[[  6.8  -3.4  11.7  47.7  13.1 -28.9  -1.8]
 [ 42.2  27.3  35.5 -14.1   2.3 -37.3  -9.8]
 [ -3.9   0.4 -26.0  21.0 -24.2  12.6 -27.5]
 [-48.7  17.8  18.8 -15.5  -1.4  23.3  -4.0]
 [ 21.3  17.8  31.4  16.1 -15.8 -23.6 -45.1]
 [ 26.6  28.5  -4.9  11.9   8.4  41.3 -19.5]
 [ 20.0  -8.9 -21.9 -20.1 -25.6 -21.5 -11.6]
 [ 15.1 -27.3 -22.6   9.4 -37.3  13.1  24.2]
 [-16.6 -27.4   8.8 -25.5  27.4 -62.1  33.2]
 [ -3.1 -25.5  -2.7  37.4  16.4 -22.0  36.7]
 [ 18.2  18.0  27.1  24.1 -41.3 -23.4  -3.2]
 [ -8.0  -7.2 -33.9   4.1 -19.4  -3.3   6.9]]
:
[[ -1.8 -28.9  13.1  47.7  11.7  -3.4   6.8]
 [ -9.8 -37.3   2.3 -14.1  35.5  27.3  42.2]
 [-27.5  12.6 -24.2  21.0 -26.0   0.4  -3.9]
 [ -4.0  23.3  -1.4 -15.5  18.8  17.8 -48.7]
 [-45.1 -23.6 -15.8  16.1  31.4  17.8  21.3]
 [-19.5  41.3   8.4  11.9  -4.9  28.5  26.6]
 [-11.6 -21.5 -25.6 -20.1 -21.9  -8.9  20.0]
 [ 24.2  13.1 -37.3   9.4 -22.6 -27.3  15.1]
 [ 33.2 -62.1  27.4 -25.5   8.8 -27.4 -16.6]
 [ 36.7 -22.0  16.4  37.4  -2.7 -25.5  -3.1]
 [ -3.2 -23.4 -41.3  24.1  27.1  18.0  18.2]
 [  6.9  -3.3 -19.4   4.1 -33.9  -7.2  -8.0]]

[[-10.1  19.1 -11.7   2.8 -23.0  41.4   4.9  36.6 -13.9 -15.4  48.2   2.6]
 [ -8.6  10.5   8.5  -0.8  19.6  16.0   7.7   7.0  14.5  -8.3  11.4 -10.0]
 [-23.3  14.0 -17.7 -48.0 -53.2   3.8  -9.3  -4.1  34.3 -22.9  -3.7 -26.4]
 [-37.3  12.5  -9.4  10.8   8.7   1.3  -3.6  21.4  12.9   5.0 -11.1 -18.9]
 [-11.3 -12.9   1.7  -5.1  -1.9   2.6 -19.7   2.9   3.2 -13.0   9.8   7.1]]
:
[[  2.6  48.2 -15.4 -13.9  36.6   4.9  41.4 -23.0   2.8 -11.7  19.1 -10.1]
 [-10.0  11.4  -8.3  14.5   7.0   7.7  16.0  19.6  -0.8   8.5  10.5  -8.6]
 [-26.4  -3.7 -22.9  34.3  -4.1  -9.3   3.8 -53.2 -48.0 -17.7  14.0 -23.3]
 [-18.9 -11.1   5.0  12.9  21.4  -3.6   1.3   8.7  10.8  -9.4  12.5 -37.3]
 [  7.1   9.8 -13.0   3.2   2.9 -19.7   2.6  -1.9  -5.1   1.7 -12.9 -11.3]]

[[ 48.1  64.9  57.7  10.5  25.2  12.7  66.4 -29.7 -26.3 -11.4 -59.5  15.9
  -31.8  32.7 -35.2]
 [  0.3  41.5  38.7  27.8 -15.5  29.3  39.6  22.2 -40.6  -5.7  -7.7   3.7
  -45.6  35.6  25.7]]
:
[[-35.2  32.7 -31.8  15.9 -59.5 -11.4 -26.3 -29.7  66.4  12.7  25.2  10.5
   57.7  64.9  48.1]
 [ 25.7  35.6 -45.6   3.7  -7.7  -5.7 -40.6  22.2  39.6  29.3 -15.5  27.8
   38.7  41.5   0.3]]

[[ -3.9  59.0 -32.4  67.9]
 [ 36.4  60.4  46.4  22.4]]
:
[[ 67.9 -32.4  59.0  -3.9]
 [ 22.4  46.4  60.4  36.4]]

[[ 52.0 -44.4   0.3  55.9 -64.1   3.6  50.9 -59.7]
 [-40.6 -29.1   0.1 -68.4 -21.6 -24.8  16.7  21.7]
 [ -3.1  40.5  -0.3   6.9  29.7  15.9 -22.6  10.6]]
:
[[-59.7  50.9   3.6 -64.1  55.9   0.3 -44.4  52.0]
 [ 21.7  16.7 -24.8 -21.6 -68.4   0.1 -29.1 -40.6]
 [ 10.6 -22.6  15.9  29.7   6.9  -0.3  40.5  -3.1]]

[[ -7.4   7.3  12.2  10.8 -58.1 -32.1  31.8]
 [  9.4   4.5  29.5 -13.0  -3.4 -12.4 -10.9]
 [  4.5   2.5  16.2  -9.2  -6.3 -13.8 -14.6]
 [ -3.9   2.9   9.5  -0.6 -15.3  -9.9   1.1]
 [ -9.9   4.6   9.4   0.3 -17.8 -12.0   3.5]
 [ -6.4  -1.8  17.9  -2.0  -6.5 -14.3  11.7]
 [-12.6  28.3   7.6   3.6 -44.4 -24.6   5.9]
 [ -1.3  -3.5  14.7   0.6 -20.8 -14.7  26.2]
 [  2.4  -2.0  14.5  -7.8  -4.4  -8.7  -1.1]
 [ -2.3   2.0  14.9   0.2 -10.8  -3.4  19.6]]
:
[[ 31.8 -32.1 -58.1  10.8  12.2   7.3  -7.4]
 [-10.9 -12.4  -3.4 -13.0  29.5   4.5   9.4]
 [-14.6 -13.8  -6.3  -9.2  16.2   2.5   4.5]
 [  1.1  -9.9 -15.3  -0.6   9.5   2.9  -3.9]
 [  3.5 -12.0 -17.8   0.3   9.4   4.6  -9.9]
 [ 11.7 -14.3  -6.5  -2.0  17.9  -1.8  -6.4]
 [  5.9 -24.6 -44.4   3.6   7.6  28.3 -12.6]
 [ 26.2 -14.7 -20.8   0.6  14.7  -3.5  -1.3]
 [ -1.1  -8.7  -4.4  -7.8  14.5  -2.0   2.4]
 [ 19.6  -3.4 -10.8   0.2  14.9   2.0  -2.3]]

[[ -3.0  57.1  -2.0  59.4]
 [ 57.1  57.8  56.5  55.3]
 [ -4.0  58.7  -0.5  53.5]
 [ 52.2  57.7   1.0  54.6]
 [ 56.8  56.1  57.2  59.2]
 [ 50.5  -3.6  61.5  62.1]
 [ 53.9  -1.1  58.5  58.3]
 [ 59.1  57.7  58.9  51.9]
 [ -4.4  57.1   1.6  55.1]
 [-10.0  53.5   4.6  62.1]
 [ -1.5  54.5   1.3  62.1]]
:
[[ 59.4  -2.0  57.1  -3.0]
 [ 55.3  56.5  57.8  57.1]
 [ 53.5  -0.5  58.7  -4.0]
 [ 54.6   1.0  57.7  52.2]
 [ 59.2  57.2  56.1  56.8]
 [ 62.1  61.5  -3.6  50.5]
 [ 58.3  58.5  -1.1  53.9]
 [ 51.9  58.9  57.7  59.1]
 [ 55.1   1.6  57.1  -4.4]
 [ 62.1   4.6  53.5 -10.0]
 [ 62.1   1.3  54.5  -1.5]]

[[ 54.8   0.2  39.7  28.0]
 [ 10.0   0.3  -4.7  49.1]
 [-25.5   0.1  26.2 -36.7]]
:
[[ 28.0  39.7   0.2  54.8]
 [ 49.1  -4.7   0.3  10.0]
 [-36.7  26.2   0.1 -25.5]]
